Below are the code and all the weights of a small trained network. Each question names an input and a class and asks about switching units off, where a switched-off unit gives its printed mean instead of its output.

import numpy as np


def w(rows, s, z=0):
    codes = np.array(rows[::2]) - 128.0
    scale = np.full(codes.shape[1], s)
    scale[-1] = z or s
    return codes * scale


def norm(h):
    return h / np.sqrt((h * h).mean(-1, keepdims=True) + 1e-5)


def f(y):
    return y / 2 * (1 + np.tanh(0.7978845608 * (y + 0.044715 * y**3)))


def log_softmax(a):
    a = a - a.max(-1, keepdims=True)
    return a - np.log(np.exp(a).sum(-1, keepdims=True))


def net(x, mask):
    res = np.array(x, float).reshape(1, 5) / 4 @ E
    u = 0
    for l in range(2):
        y = f(norm(res) @ A[l][:, :-1].T + A[l][:, -1])
        res = res + np.where(mask[u : u + 4], y, B[l][:, -1]) @ B[l][:, :-1]
        u += 4
    return log_softmax(norm(res)[-1] @ U[:, :-1].T + U[:, -1])


A, B = {}, {}
E = w([
[128,191,92,182,165,1,177],'x0',
[187,72,130,204,193,132,103],'x1',
[162,138,85,171,48,130,107],'x2',
[44,100,149,180,102,126,68],'x3',
[88,141,162,164,141,200,134],'x4',
],0.0027)
A[0] = w([
[196,205,4,217,8,188,82,119],'L0N0',
[180,72,148,132,191,217,36,143],'L0N1',
[157,129,122,55,97,21,138,124],'L0N2',
[86,80,192,83,214,132,114,3],'L0N3',
],0.0035,0.0016)
B[0] = w([
[62,102,109,72,254,187,200,241],'L0N0',
[215,127,138,201,100,122,85,251],'L0N1',
[97,125,98,84,98,155,35,213],'L0N2',
[47,65,34,92,132,88,246,126],'L0N3',
],0.0048,0.0015)
A[1] = w([
[239,140,77,24,198,106,215,159],'L1N0',
[51,221,154,26,30,161,139,119],'L1N1',
[66,220,3,164,186,5,236,213],'L1N2',
[13,147,29,41,177,155,138,248],'L1N3',
],0.004,0.0011)
B[1] = w([
[37,158,93,173,94,151,111,210],'L1N0',
[253,143,123,206,122,95,117,223],'L1N1',
[168,17,192,127,68,183,123,252],'L1N2',
[89,53,60,218,176,178,89,224],'L1N3',
],0.0052,0.0036)
U = w([
[193,117,123,228,93,101,88,250],'0',
[72,65,109,58,75,180,118,251],'1',
[203,47,226,74,2,164,155,236],'2',
[49,26,45,77,212,180,202,136],'3',
[38,176,88,157,95,116,107,193],'4',
[76,206,145,51,107,85,166,5],'5',
[95,228,177,58,112,62,180,5],'6',
],0.0038,0.0018)

Each question gives the input, the list of numbers given to net, and the class t.
The units are the neurons (one row each of A and B). Each row of codes is followed by its name. A weight is (code - 128) times the scale printed after its matrix; where a second scale follows, it is the last column's (A, B and U).
mask holds one flag per neuron, layer by layer. A switched-off neuron (its flag False) gives its mean, the last column of its row in B, instead of its output. The means were averaged over made-up inputs and are rounded, as every weight is.
A unit's drop is (log p(t) with every unit on - log p(t) with that unit switched off) / (log p(t) with every unit on - log p(t) with every unit switched off).
The circuit of an input: a set's keep is (log p(t) with only the set's units on - log p(t) with every unit switched off) / (log p(t) with every unit on - log p(t) with every unit switched off). Starting from all 8 units, units are removed one at a time, each time the one whose removal leaves the highest keep (on an exact tie, the one counted first), for as long as the keep stays at least 0.8.
circuit, biggest first: the units of the circuit, biggest drop first
top k neurons: the k neurons with the biggest drops, biggest first
top k neurons in layer l: the k neurons of layer l with the biggest drops, biggest first
input [3,-7,-2,-4,-6], class 0: circuit, biggest first : L1N1, L0N2, L1N3
input [0,-5,-2,-8,-7], class 4: circuit, biggest first : L1N0
input [8,3,-7,-2,4], class 2: top 2 neurons : L1N2, L0N0
input [7,4,-5,-3,-4], class 2: top 3 neurons : L1N2, L0N0, L1N3
input [1,5,7,7,-5], class 3: circuit, biggest first : L0N0, L1N1
input [-6,-2,8,-2,4], class 3: top 2 neurons : L0N0, L1N2
input [7,1,8,6,1], class 3: top 4 neurons : L0N0, L0N1, L1N1, L1N3
input [8,6,2,5,5], class 2: circuit, biggest first : L1N2, L1N3, L1N0
input [-6,-8,3,-1,-2], class 0: circuit, biggest first : L1N1, L1N2
input [2,-8,-5,8,-7], class 0: top 4 neurons : L1N1, L0N0, L1N3, L1N0
input [-5,-1,6,-2,1], class 3: top 3 neurons : L0N0, L1N2, L1N1
input [2,-7,-6,-5,4], class 0: top 2 neurons in layer 1 : L1N1, L1N3
input [8,-3,4,6,-3], class 2: top 2 neurons : L1N2, L1N0
input [4,-8,-6,4,-1], class 0: top 2 neurons : L1N1, L0N0
input [3,-6,8,3,-5], class 3: top 2 neurons : L0N0, L1N3
input [8,4,7,-1,4], class 2: top neuron in layer 0 : L0N3
input [8,-2,-5,-8,-3], class 2: top 3 neurons : L1N2, L0N0, L0N3
input [3,-4,8,-2,0], class 3: top 3 neurons : L0N0, L1N3, L0N1
input [4,4,8,0,-7], class 3: top 3 neurons in layer 0 : L0N0, L0N1, L0N2
input [5,3,1,-2,-3], class 2: top 2 neurons in layer 1 : L1N2, L1N3
input [4,1,8,7,1], class 3: top neuron in layer 1 : L1N1
input [2,-8,-2,-3,-5], class 0: top 2 neurons in layer 1 : L1N1, L1N3
